Here is a tiny trained network, its code and every weight. The questions are about switching its units off for an input and a class, where a switched-off unit gives its printed mean instead of its output.

import numpy as np


def w(rows, s, z=0):
    codes = np.array(rows[::2]) - 128.0
    scale = np.full(codes.shape[1], s)
    scale[-1] = z or s
    return codes * scale


def f(y):
    return np.maximum(y, 0)


def log_softmax(a):
    a = a - a.max(-1, keepdims=True)
    return a - np.log(np.exp(a).sum(-1, keepdims=True))


def net(x, mask):
    res = np.array(x, float).reshape(1, 4) / 4 @ E
    y = f(res @ A[0][:, :-1].T + A[0][:, -1])
    res = res + np.where(mask, y, B[0][:, -1]) @ B[0][:, :-1]
    return log_softmax(res[-1] @ U[:, :-1].T + U[:, -1])


A, B = {}, {}
E = w([
[144,182,173,125,161,107,215,95],'x0',
[113,94,172,80,72,127,108,20],'x1',
[72,95,185,145,212,164,104,116],'x2',
[251,146,139,210,124,177,136,114],'x3',
],0.012)
A[0] = w([
[217,222,129,230,128,111,104,124,137],'n0',
[169,144,121,201,169,173,95,119,3],'n1',
[56,148,145,238,178,152,161,239,96],'n2',
[92,127,97,71,153,109,145,166,51],'n3',
[161,212,112,102,211,84,59,203,77],'n4',
[100,69,179,145,203,181,25,76,198],'n5',
[110,115,111,143,145,94,2,169,116],'n6',
[150,101,56,116,50,137,72,160,179],'n7',
[151,159,116,124,140,66,125,221,66],'n8',
[192,168,141,197,153,196,130,114,107],'n9',
[39,181,78,93,172,19,198,157,71],'n10',
[132,248,175,108,167,69,210,56,228],'n11',
[89,140,138,51,150,106,108,174,127],'n12',
[153,172,120,80,183,84,198,120,74],'n13',
[114,163,80,176,146,128,136,197,85],'n14',
],0.0087,0.0026)
B[0] = w([
[86,201,40,146,95,170,109,76,248],'n0',
[103,124,143,182,123,197,163,83,186],'n1',
[216,138,128,90,106,122,72,72,251],'n2',
[101,173,125,158,86,170,185,59,193],'n3',
[185,40,126,49,25,113,141,49,205],'n4',
[209,188,112,47,117,116,148,146,248],'n5',
[110,189,113,125,203,214,142,192,210],'n6',
[176,200,127,12,196,203,87,195,227],'n7',
[150,109,122,55,105,87,139,75,197],'n8',
[50,136,69,73,89,162,181,100,226],'n9',
[52,160,59,153,142,216,150,101,254],'n10',
[192,103,2,89,237,102,80,181,255],'n11',
[159,143,1,120,32,155,217,49,213],'n12',
[104,131,137,97,190,139,104,225,189],'n13',
[108,121,71,12,100,45,90,105,204],'n14',
],0.0067,0.0098)
U = w([
[160,158,107,109,193,160,111,163,191],'0',
[176,185,150,89,141,140,177,114,253],'1',
[184,86,143,54,95,74,127,47,147],'2',
[64,165,110,193,101,213,191,76,45],'3',
[150,125,115,175,132,106,113,131,111],'4',
[111,99,249,216,93,70,182,206,3],'5',
[92,127,254,209,105,51,149,167,3],'6',
],0.0077,0.0033)

Each question gives the input, the list of numbers given to net, and the class t.
The units are the neurons (one row each of A and B). Each row of codes is followed by its name. A weight is (code - 128) times the scale printed after its matrix; where a second scale follows, it is the last column's (A, B and U).
mask holds one flag per neuron, in row order. A switched-off neuron (its flag False) gives its mean, the last column of its row in B, instead of its output. The means were averaged over made-up inputs and are rounded, as every weight is.
A unit's drop is (log p(t) with every unit on - log p(t) with that unit switched off) / (log p(t) with every unit on - log p(t) with every unit switched off).
The circuit of an input: a set's keep is (log p(t) with only the set's units on - log p(t) with every unit switched off) / (log p(t) with every unit on - log p(t) with every unit switched off). Starting from the 12 units with the biggest drops (on a tie, the unit counted first), units are removed one at a time, each time the one whose removal leaves the highest keep (on an exact tie, the one counted first), for as long as the keep stays at least 0.8.
units of the circuit, in order: the units of the circuit, biggest drop first
unit that matters most: the unit with the biggest drop
top k neurons: the k neurons with the biggest drops, biggest first
drop of u: that unit's drop, to one decimal
input [-6,-8,-5,2], class 2: units of the circuit, in order : n4, n14
input [0,-6,-5,-2], class 2: units of the circuit, in order : n4, n8
input [1,-6,4,-8], class 3: top 2 neurons : n10, n3
input [-4,7,-8,-8], class 1: units of the circuit, in order : n7, n4
input [-2,5,-4,8], class 3: unit that matters most : n0
input [-5,4,2,-6], class 3: top 2 neurons : n11, n12
input [-7,-8,7,-5], class 2: units of the circuit, in order : n4, n2
input [0,-7,8,-5], class 1: top 2 neurons : n6, n10
input [-3,-4,1,-7], class 3: units of the circuit, in order : n10, n11
input [-5,4,8,-3], class 1: units of the circuit, in order : n5, n11, n6
input [6,-3,-5,5], class 0: top 2 neurons : n11, n13
input [-4,4,3,-6], class 3: units of the circuit, in order : n11, n2
input [6,3,5,-2], class 0: units of the circuit, in order : n11, n4
input [-7,1,-6,1], class 0: units of the circuit, in order : n7
input [8,-7,-8,1], class 0: top 3 neurons : n11, n13, n10
input [-3,-5,4,4], class 2: top 2 neurons : n2, n4
input [8,7,8,2], class 0: top 2 neurons : n11, n4
input [-4,-7,-1,2], class 2: top 2 neurons : n4, n14
input [7,-3,-7,-4], class 0: top 3 neurons : n11, n13, n10
input [3,4,-4,7], class 3: top neuron : n0
input [-1,7,-4,-8], class 3: drop of n10 : 0.2
input [-5,-8,1,-5], class 2: drop of n6 : -0.1
input [-2,0,-5,8], class 3: drop of n3 : 0.0
